Here is a tiny trained network, its code and every weight. The questions are about switching its units off for an input and a class, where a switched-off unit gives its printed mean instead of its output.

import numpy as np


def w(rows, s, z=0):
    codes = np.array(rows[::2]) - 128.0
    scale = np.full(codes.shape[1], s)
    scale[-1] = z or s
    return codes * scale


def f(y):
    return np.maximum(y, 0)


def log_softmax(a):
    a = a - a.max(-1, keepdims=True)
    return a - np.log(np.exp(a).sum(-1, keepdims=True))


def net(x, mask):
    res = np.array(x, float).reshape(1, 5) / 4 @ E
    y = f(res @ A[0][:, :-1].T + A[0][:, -1])
    res = res + np.where(mask, y, B[0][:, -1]) @ B[0][:, :-1]
    return log_softmax(res[-1] @ U[:, :-1].T + U[:, -1])


A, B = {}, {}
E = w([
[42,33,105,204,90,79,205,129,227],'x0',
[190,112,54,171,186,160,25,105,238],'x1',
[133,142,66,254,207,23,119,134,9],'x2',
[252,124,180,201,79,127,166,241,146],'x3',
[158,23,159,184,56,187,81,40,47],'x4',
],0.0068)
A[0] = w([
[26,125,97,107,154,134,104,39,123,75],'N1',
[112,196,67,128,167,42,160,170,150,57],'N2',
[151,112,66,232,192,46,122,117,77,32],'N3',
[110,159,185,85,94,111,175,172,32,106],'N4',
[93,141,88,125,166,85,107,71,99,120],'N5',
[110,149,99,228,164,45,153,143,39,110],'N6',
[192,108,178,181,93,158,163,191,161,86],'N7',
[216,126,136,187,78,124,118,229,147,86],'N8',
[142,51,143,168,76,143,95,71,79,45],'N9',
[163,71,170,151,86,151,103,84,94,100],'N10',
[83,115,96,83,166,128,80,86,126,92],'N11',
[169,122,67,170,154,166,62,98,212,65],'N12',
[217,191,159,71,140,172,50,104,30,114],'N13',
[27,123,102,104,149,144,88,76,122,38],'N14',
[44,2,91,207,99,116,180,125,194,68],'N15',
[72,107,51,100,142,148,111,82,112,90],'N16',
[100,169,143,110,153,93,135,171,174,174],'N17',
[134,36,141,171,99,169,104,73,74,43],'N18',
[139,65,189,157,74,133,103,41,112,38],'N19',
[215,111,164,183,109,130,133,185,150,27],'N20',
[128,104,173,84,82,189,164,111,213,66],'N21',
[64,43,109,210,88,93,222,96,217,3],'N22',
[114,80,182,15,84,204,149,135,202,90],'N23',
[96,220,103,73,184,95,157,214,190,49],'N24',
[36,127,102,90,164,132,87,105,119,104],'N25',
[129,146,172,42,55,191,126,127,207,83],'N26',
[166,85,56,166,154,166,49,103,197,88],'N27',
[213,91,129,163,115,107,169,185,132,89],'N28',
[55,88,97,106,162,97,108,75,135,72],'N29',
[159,112,91,155,160,136,71,113,167,214],'N30',
[210,145,86,120,205,173,47,99,146,132],'N31',
[191,140,159,201,117,137,121,159,160,131],'N32',
[139,42,134,148,105,172,129,86,106,153],'N33',
[161,81,124,145,95,190,73,90,72,121],'N34',
[86,143,196,102,79,130,184,115,36,154],'N35',
[82,131,104,99,121,164,114,85,138,108],'N36',
[64,139,177,70,69,103,199,134,46,167],'N37',
],0.007,0.0024)
B[0] = w([
[111,146,144,97,75,90,133,158,101,230],'N1',
[156,131,167,143,154,85,138,100,155,210],'N2',
[115,118,188,170,170,129,64,121,72,232],'N3',
[89,87,104,139,137,181,157,170,146,209],'N4',
[107,148,165,105,120,116,104,136,97,200],'N5',
[118,109,175,184,166,143,68,121,71,240],'N6',
[106,168,140,100,74,91,123,150,87,202],'N7',
[110,161,141,74,74,106,125,153,93,210],'N8',
[166,133,172,148,165,49,168,121,184,209],'N9',
[167,142,152,135,135,88,177,107,163,195],'N10',
[106,155,144,97,87,117,127,160,103,201],'N11',
[60,50,118,159,111,131,170,182,133,225],'N12',
[178,197,104,55,179,218,154,107,144,236],'N13',
[118,136,149,95,73,90,114,166,106,208],'N14',
[166,202,87,52,169,240,139,90,137,255],'N15',
[104,156,138,89,78,95,116,162,111,202],'N16',
[136,142,131,140,144,103,154,103,168,201],'N17',
[162,139,175,147,158,53,171,103,184,214],'N18',
[157,139,168,119,144,80,165,114,181,202],'N19',
[102,154,141,84,71,102,117,161,103,188],'N20',
[106,121,169,187,166,113,53,125,57,217],'N21',
[149,199,103,69,177,254,102,108,124,245],'N22',
[126,105,177,192,172,107,55,111,79,249],'N23',
[193,130,178,129,158,49,198,75,215,245],'N24',
[115,146,141,111,79,89,135,149,114,207],'N25',
[128,104,192,212,175,109,60,106,61,236],'N26',
[66,78,108,156,122,134,166,186,141,235],'N27',
[104,175,146,90,64,98,108,144,91,190],'N28',
[126,156,154,91,85,121,129,163,106,203],'N29',
[70,78,89,143,122,168,158,177,145,214],'N30',
[90,96,102,152,126,192,176,170,144,232],'N31',
[92,144,128,97,85,116,124,157,109,188],'N32',
[140,155,149,135,142,104,158,117,162,206],'N33',
[155,147,148,118,155,100,161,93,175,208],'N34',
[76,84,76,160,114,162,179,171,149,214],'N35',
[105,163,133,112,99,103,111,139,87,186],'N36',
[62,66,89,176,131,161,173,182,158,230],'N37',
],0.0077)
U = w([
[125,107,163,193,177,109,41,115,68,93],'0',
[119,158,139,77,9,80,120,152,96,102],'1',
[161,132,149,134,162,45,179,96,214,108],'2',
[151,170,111,78,169,222,131,114,130,186],'3',
[84,42,100,162,112,157,176,176,149,87],'4',
[135,115,101,134,121,128,125,105,126,254],'5',
[177,79,94,117,101,107,100,96,131,79],'6',
],0.014,0.0086)

Each question gives the input, the list of numbers given to net, and the class t.
The units are the neurons (one row each of A and B). Each row of codes is followed by its name. A weight is (code - 128) times the scale printed after its matrix; where a second scale follows, it is the last column's (A, B and U).
mask holds one flag per neuron, in row order. A switched-off neuron (its flag False) gives its mean, the last column of its row in B, instead of its output. The means were averaged over made-up inputs and are rounded, as every weight is.
A unit's drop is (log p(t) with every unit on - log p(t) with that unit switched off) / (log p(t) with every unit on - log p(t) with every unit switched off).
The circuit of an input: a set's keep is (log p(t) with only the set's units on - log p(t) with every unit switched off) / (log p(t) with every unit on - log p(t) with every unit switched off). Starting from the 12 units with the biggest drops (on a tie, the unit counted first), units are removed one at a time, each time the one whose removal leaves the highest keep (on an exact tie, the one counted first), for as long as the keep stays at least 0.8.
circuit, biggest first: the units of the circuit, biggest drop first
unit that matters most: the unit with the biggest drop
top k neurons: the k neurons with the biggest drops, biggest first
drop of u: that unit's drop, to one decimal
input [-4,-1,-5,3,-5], class 0: unit that matters most	N26
input [-6,-1,-6,-3,-5], class 0: circuit, biggest first	(N26; N23)
input [6,4,5,-3,-4], class 3: circuit, biggest first	(N15; N22)
input [-2,8,2,-2,-7], class 4: top 3 neurons	(N31; N12; N30)
input [-3,-8,-6,1,4], class 4: top 3 neurons	(N35; N37; N4)
input [8,-8,5,4,-1], class 3: circuit, biggest first	(N22; N15)
input [0,8,-7,2,-3], class 4: top 2 neurons	(N12; N27)
input [6,-7,-7,3,-1], class 0: circuit, biggest first	(N23; N26)
input [5,-1,-7,-3,6], class 0: top 2 neurons	(N23; N21)
input [6,-5,0,6,6], class 1: top 3 neurons	(N7; N28; N24)
input [-5,0,-8,5,8], class 0: top 4 neurons	(N26; N23; N21; N24)
input [7,-1,-7,-6,8], class 2: top 3 neurons	(N19; N18; N9)
input [-6,8,-4,6,5], class 4: top 2 neurons	(N31; N12)
input [-5,-5,-8,-7,-4], class 0: top 2 neurons	(N26; N23)
input [3,-2,7,7,8], class 2: circuit, biggest first	(N9)
input [-2,8,-7,7,8], class 2: top 2 neurons	(N34; N10)
input [-3,-7,-2,-5,-2], class 4: top 2 neurons	(N37; N35)
input [4,6,-1,-2,-1], class 4: top 2 neurons	(N12; N27)
input [4,8,-1,-7,1], class 4: drop of N27	2.7
input [8,6,0,-4,-4], class 3: circuit, biggest first	(N22)
input [-2,-2,5,-6,1], class 1: drop of N14	0.1
input [6,-4,-6,-4,-2], class 0: drop of N13	0.2
